How the states are linked:
ka: vib->raz, kap->fol, nem->ton, tad->nor, lup->nuv, rik->mub, tis->sov, gug->mer, kib->par, nud->mam, mer->zut, fur->som, mub->dod, rir->mab, gis->zub, mab->nem, fiv->rut, lof->vib, doz->zan, lav->nom, mam->fev, fir->kun, dar->doz, dob->beg, nuv->kof, zut->lup, peg->rir, vud->rik, les->bet, peb->fas, tem->vuk, luz->nuf, kop->sov, rig->vuk, tiz->tup, vup->vas, zos->nom, mem->dat, zop->fen, nad->lof, soz->fir, vas->nud, bur->vud, zak->mem, ked->tud, fen->mam, luk->kap, bet->tis, tup->kop, vuk->zer, sov->zub, lib->kun, dud->luk, fis->gis, fev->ton, som->zop, zap->pov, nev->nad, dat->gug, vav->vav, did->nis, nuf->vav, gur->kof, kun->ked, sus->nuv, zub->peg, muf->mub, tud->tad, nis->ser, ser->fen, pov->vuk, nor->fis, fol->nud, ton->fod, zun->tem, zan->gug, vut->zap, nom->zak, niz->dar, fas->fas, nal->lib, zer->zos, gup->fur, rut->vut, kof->zos, dod->les, reb->gur, zoz->nor, gor->tiz, par->soz, raz->dob, beg->zoz, fod->nev
ge: vib->dob, kap->nud, nem->fod, tad->fis, lup->zap, rik->dod, tis->vav, gug->zut, kib->soz, nud->fev, mer->lup, fur->sus, mub->fen, rir->kib, gis->peg, mab->fod, fiv->vut, lof->zak, doz->gug, lav->gur, mam->luz, fir->ked, dar->zan, dob->zoz, nuv->fur, zut->lav, peg->mab, vud->mub, les->tis, peb->muf, tem->nis, luz->nuf, kop->dud, rig->dar, tiz->kop, vup->bur, zos->zak, mem->rig, zop->tiz, nad->vib, soz->kun, vas->vud, bur->rik, zak->dat, ked->tad, fen->vas, luk->fol, bet->nuf, tup->sov, vuk->zos, sov->luk, lib->zub, dud->kap, fis->zub, fev->peb, som->fen, zap->vuk, nev->lof, dat->niz, vav->luz, did->ser, nuf->fen, gur->zun, kun->tud, sus->gup, zub->rir, muf->par, tud->nor, nis->sus, ser->nuv, pov->zer, nor->gis, fol->rik, ton->nev, zun->did, zan->mer, vut->pov, nom->mer, niz->doz, fas->kib, nal->fiv, zer->nev, gup->som, rut->nor, kof->tem, dod->nud, reb->som, zoz->rut, gor->kop, par->fir, raz->beg, beg->ton, fod->nad
vu: vib->dar, kap->mab, nem->zub, tad->fir, lup->zan, rik->mam, tis->mub, gug->niz, kib->luz, nud->dud, mer->dar, fur->ser, mub->vas, rir->fis, gis->tud, mab->gis, fiv->beg, lof->ton, doz->dat, lav->gug, mam->luk, fir->muf, dar->mem, dob->fir, nuv->did, zut->doz, peg->nor, vud->fen, les->vud, peb->nud, tem->reb, luz->luk, kop->vav, rig->nom, tiz->tis, vup->gor, zos->zap, mem->zer, zop->nuv, nad->nem, soz->fas, vas->som, bur->sus, zak->vuk, ked->ton, fen->gup, luk->tup, bet->rik, tup->nuf, vuk->nal, sov->gor, lib->dob, dud->tiz, fis->ked, fev->kap, som->sus, zap->lib, nev->mab, dat->zos, vav->vav, did->gur, nuf->dod, gur->zut, kun->kib, sus->tem, zub->tad, muf->fev, tud->beg, nis->kof, ser->zun, pov->fiv, nor->kun, fol->luz, ton->tad, zun->lav, zan->rig, vut->nal, nom->pov, niz->zak, fas->mam, nal->raz, zer->vut, gup->nis, rut->zoz, kof->lup, dod->bur, reb->mer, zoz->vib, gor->bet, par->peb, raz->zak, beg->lof, fod->rir

In the rows, zero is written as 59.

The rows follow the links: the fewer symbols apart two states are, the more alike their rows tend to be.

State, then a row for it; each showing differs a little:
lav	[  42   50   84   48   53   68   18   74   53   87   49   55  101   59   44   72   40   75   43   84   80   57   67   43   61   48   65   40   58   76   57   92   40   58   35   84   56   81   65   81   78   66   73   46   88   70   66   88   35   36]
nom	[  51   44   62   79   40   83   26   78   49   52   37   70   74   82   41   67   48   59   72   79   79   75   50   63   68   31   70   49   49   50   75   66   33   49   31   79   30   71   79   81   71   80   67   34   62   51   58  103   36   48]
reb	[  50   60  103   46   69   51   11   70   63   77   28   56   86   40   52   67   42   79   37   80   63   62   81   56   59   39   51   46   71   78   51   72   46   64   44   81   76   70   81   93   87   62   71   46   85   71   48   69   32   24]
fol	[  67   69   16   35   72   17   67   38   77   76  103   65   71   53   51   77   42   48   45   34   58   73   89   56   39   85   71   74   79   62   65   75   93   59   78   47   49   66   54   39   41   85   63   54   90   60   55   42   68   66]
tup	[ 104   50   34   62   79   39   95   41   59   53   79   44   58   59   68   53   42   30   43   35   65   66  102   60   44   78   71   58   66   42   35   73   90   50   57   54   87   60   60   49   71   80   44   84   47   50   23   44   72   50]
fis	[  37   49   56   69   57  109   85   76   61   70   57   62   60   69   66   57   55   64   61   53   47   42   38   44   70   85   66   39   60   59   42   42   70   54   99   36   69   39   36   57   46   43   65   61   34   66   63   86  117   95]
nev	[  58   71   40   70   44   59   53   45   61   46   63   76   29   64   38   81   97   72   57   50   74   42   29   97   68   63   54   56   21   75   67   60   29   55   83   60   30   46   37   56   46   25   91   77   26   79   76   63   54   67]
gis	[  36   57   51   71   60  110   80   76   63   68   58   64   55   71   60   64   57   64   55   57   47   46   42   53   69   86   71   39   53   62   40   45   71   52  101   37   61   35   38   57   39   46   73   55   36   69   61   91  117   89]
raz	[  72   62   82   75   43   80   73   54   45   31   68   43   29   70   73   52   84   43   83   97   59   46   33   60   52   64   61   54   19   71   63   68   50   54   53   56   40   68   38   47   38   16   63   64   64   38   82   58   20   31]
fev	[  63   78   30   38   60   25   81   44   60   57  102   78   60   37   45   75   53   61   49   24   55   76   61   62   50   73   59   61   74   68   73   58   69   79   93   44   38   71   38   46   36   70   67   42   95   47   72   22   59   92]
luk	[  86   60   23   48   77   30   92   43   67   64   99   55   62   56   58   75   35   42   36   30   66   75  103   67   41   85   78   61   77   55   51   77   94   55   78   48   59   64   51   47   53   85   60   64   76   55   37   44   72   60]
nor	[  39   52   70   66   57  115   88   79   56   66   62   48   51   71   74   54   55   56   65   81   41   43   39   41   64   88   70   39   50   65   45   47   71   57   94   34   63   45   32   47   34   34   64   56   52   54   71   79  101   80]
kof	[  51   54  107   53   57   58   13   69   60   62   20   55   82   55   52   74   38   75   36   80   64   64   85   74   57   40   61   46   76   77   65   58   40   60   45   87   74   63   81   93   81   65   67   49   77   74   39   72   43   33]
nud	[  63   73   20   41   73   13   75   43   75   70   98   76   60   43   54   72   41   57   47   30   55   75   77   58   47   74   64   76   79   64   69   64   89   65   85   42   43   66   58   40   44   83   63   41   96   55   67   30   64   71]

Each walk starts at a row. The symbols on each line, taken left to right, move it on to the next state.
Answer with the state's row; about right is enough.
[  63   72   47   69   46   49   56   44   56   48   68   68   27   56   45   81  100   66   59   52   72   38   29   88   65   64   54   58   20   82   63   63   30   53   80   61   41   44   32   53   45   19   88   81   29   71   81   57   41   57]
ge ka ka ka ge ge ka vu ka vu
[  42   56   71   66   55  112   91   80   50   58   64   55   50   62   70   48   64   64   67   59   45   42   32   43   70   83   61   38   53   60   43   45   67   62   98   39   70   42   30   48   40   37   66   59   38   57   70   71  104   97]
vu vu vu vu ka ka ge ka ka
[  51   70   39   71   49   60   57   50   61   60   68   75   35   60   34   83   90   74   51   38   71   42   33   91   68   70   58   55   27   80   60   56   33   54   95   56   42   32   34   56   45   27   88   77   23   82   77   67   69   77]
[  37   55   40   63   51   95   73   66   60   67   61   71   55   68   46   71   64   73   49   34   60   43   36   71   70   79   63   44   53   61   49   46   55   57  104   46   54   29   39   58   43   46   77   65   26   77   63   82  114  104]
vu vu ka ka ka vu ge vu ge
[  56   73   50   65   48   68   70   50   56   51   75   68   28   56   51   75   93   70   59   49   62   38   24   77   69   71   56   50   25   79   58   59   38   58   96   49   43   43   21   49   38   17   87   71   38   70   87   54   59   72]
ge vu ge ka vu ge ge ka ka
[  72   66   74   77   49   63   72   55   43   47   75   49   30   55   67   53   92   48   75   84   65   35   33   63   65   65   52   49   13   79   58   76   42   54   64   56   46   64   31   47   49   10   71   70   59   45   93   54   17   31]
[  97   52   28   65   82   46  100   47   63   59   77   44   53   66   70   47   46   30   46   33   59   62   98   59   47   81   72   59   65   39   32   75   95   47   60   51   85   52   57   48   69   80   47   85   40   54   26   54   85   55]
ka vu ge ge ge vu ka ka
[  42   54   44   68   61  105   84   73   66   65   60   64   52   72   58   62   58   61   52   46   54   47   44   62   67   85   70   39   54   59   41   45   68   54  102   39   63   29   37   54   42   50   75   64   27   72   57   88  117   92]
ka vu ge ka vu ge ge ka ka ka
[  43   65   28   67   56   73   65   54   66   65   68   78   44   66   37   84   72   69   48   35   63   47   40   83   66   79   69   48   42   73   56   49   54   51  108   44   42   27   32   56   41   44   92   65   30   81   67   80   95   88]
[  68   69   59   76   46   56   64   46   51   41   67   62   24   59   52   67   97   60   71   67   68   41   25   78   66   58   55   57   12   76   63   69   30   54   71   60   35   53   32   49   49   14   82   77   38   58   88   53   26   45]
ka ka vu ge vu ge
[  70   50   56   93   41   82   48   76   46   33   42   74   45   75   44   51   71   57   84   76   81   72   32   72   73   22   61   52   31   43   70   69   28   54   35   76   22   72   76   78   72   62   73   43   43   41   69   82   21   45]
ge ge ge ge ge ge ge
[  41   57   95   42   59   58   12   68   55   85   44   48   95   51   49   80   34   77   35   82   73   52   79   50   56   49   59   40   71   83   55   79   45   61   41   86   70   69   64   82   78   57   70   54   90   76   56   77   40   34]
[  37   56   45   70   56  100   77   69   66   71   58   70   56   71   54   69   57   67   56   49   55   48   44   62   67   83   68   42   51   61   45   44   65   52  103   40   59   34   39   57   41   47   78   59   32   73   62   92  117   92]
ka ka vu vu ka vu ge ka vu
[  61   62   84   73   43   80   80   51   49   43   74   38   30   67   76   61   84   47   75   98   54   38   35   57   59   79   60   50   24   81   59   65   54   54   70   50   43   58   26   42   29    8   66   65   65   48   85   54   38   40]
vu ge vu ge ka vu ge ka
[  57   48   63   82   36   83   29   72   56   34   27   70   57   90   42   68   49   59   74   74   74   81   45   81   62   27   72   56   56   42   81   50   32   49   36   78   24   61   83   87   66   82   63   36   52   53   47   99   43   57]
[  68   63   87   68   50   83   87   56   44   41   76   37   32   63   78   50   82   45   77   96   50   41   34   52   55   77   53   48   27   79   57   67   56   61   61   52   52   68   29   42   34   13   58   63   70   40   83   45   36   39]
ka ka vu vu ka vu ge ka vu
[  69   49   51   94   45   80   54   82   51   42   41   77   52   77   43   46   64   59   83   63   76   78   36   67   75   24   64   55   41   36   68   62   33   52   36   73   29   71   84   81   80   79   72   41   39   38   68   83   24   50]
ka ge vu vu vu vu ka ge
[  58   64   84   67   52   89   83   55   51   49   70   36   37   68   80   56   73   45   81  107   47   42   43   48   53   82   63   48   31   78   52   70   68   52   67   48   47   66   30   38   29   12   63   57   76   43   83   61   45   32]
[  49   52   85   51   49   85  101   72   30   47   78   47   57   51   74   50   61   64   68   48   46   47   23   33   68   63   50   46   61   59   60   40   47   85   74   44   65   62   24   46   42   49   38   61   59   40   75   26   77  109]
ka ge vu vu ge ka vu vu
[  48   48   72   73   31   98   52   58   63   26   40   52   47  102   68   77   49   44   77  100   60   71   54   86   47   66   81   64   60   55   86   40   59   40   49   65   23   59   62   55   31   61   54   42   67   57   45   93   63   48]
vu ge vu ka ge
[  52   58   83   70   48   97   73   57   61   42   61   34   43   84   83   66   59   36   79  114   47   49   48   50   50   84   74   51   44   72   62   57   71   43   68   46   41   61   35   42   19   25   57   49   83   46   68   81   57   39]
[  59   67   54   37   53   36   86   57   45   52   94   70   63   38   57   66   49   68   51   19   56   69   47   52   58   58   55   60   86   62   82   49   58   86   78   49   46   71   38   49   42   78   47   41   86   40   75    9   60  109]
ge ka ka ge ka ka vu
[  72   73   20   53   72   29   79   45   71   65   96   72   57   49   44   87   38   49   40   29   59   77   88   68   46   80   78   58   70   67   60   68   91   60   98   43   43   60   47   50   42   82   77   48   88   54   59   48   72   70]
vu ge vu ge ka ge ge
[  43   58   75   60   50  106   94   80   42   57   65   56   52   62   72   45   66   62   63   56   42   40   22   40   72   79   57   39   50   61   45   39   57   67   89   40   72   43   26   52   41   37   58   58   42   49   70   62  102  101]
[  53   48   79   75   35   98   59   56   61   19   46   49   41   98   70   72   52   39   82  108   56   66   49   83   49   66   74   61   53   57   81   45   58   43   48   59   24   62   56   50   28   46   50   45   70   49   54   87   53   46]
vu ge ge vu ka vu vu ge ge
[  48   52   81   51   46  111  102   77   36   44   68   48   58   58   79   44   54   63   68   54   44   47   26   38   67   73   53   40   66   51   56   39   50   75   79   49   70   60   28   50   43   44   35   61   49   47   67   44   98  109]
ka ka ge ge vu ge vu vu
[  56   50   70   33   44   73   92   65   30   43   85   53   70   57   63   56   51   74   51   24   60   53   33   51   60   63   47   49   80   53   69   43   41   89   64   56   63   67   35   43   50   67   34   66   55   52   60   24   84  122]
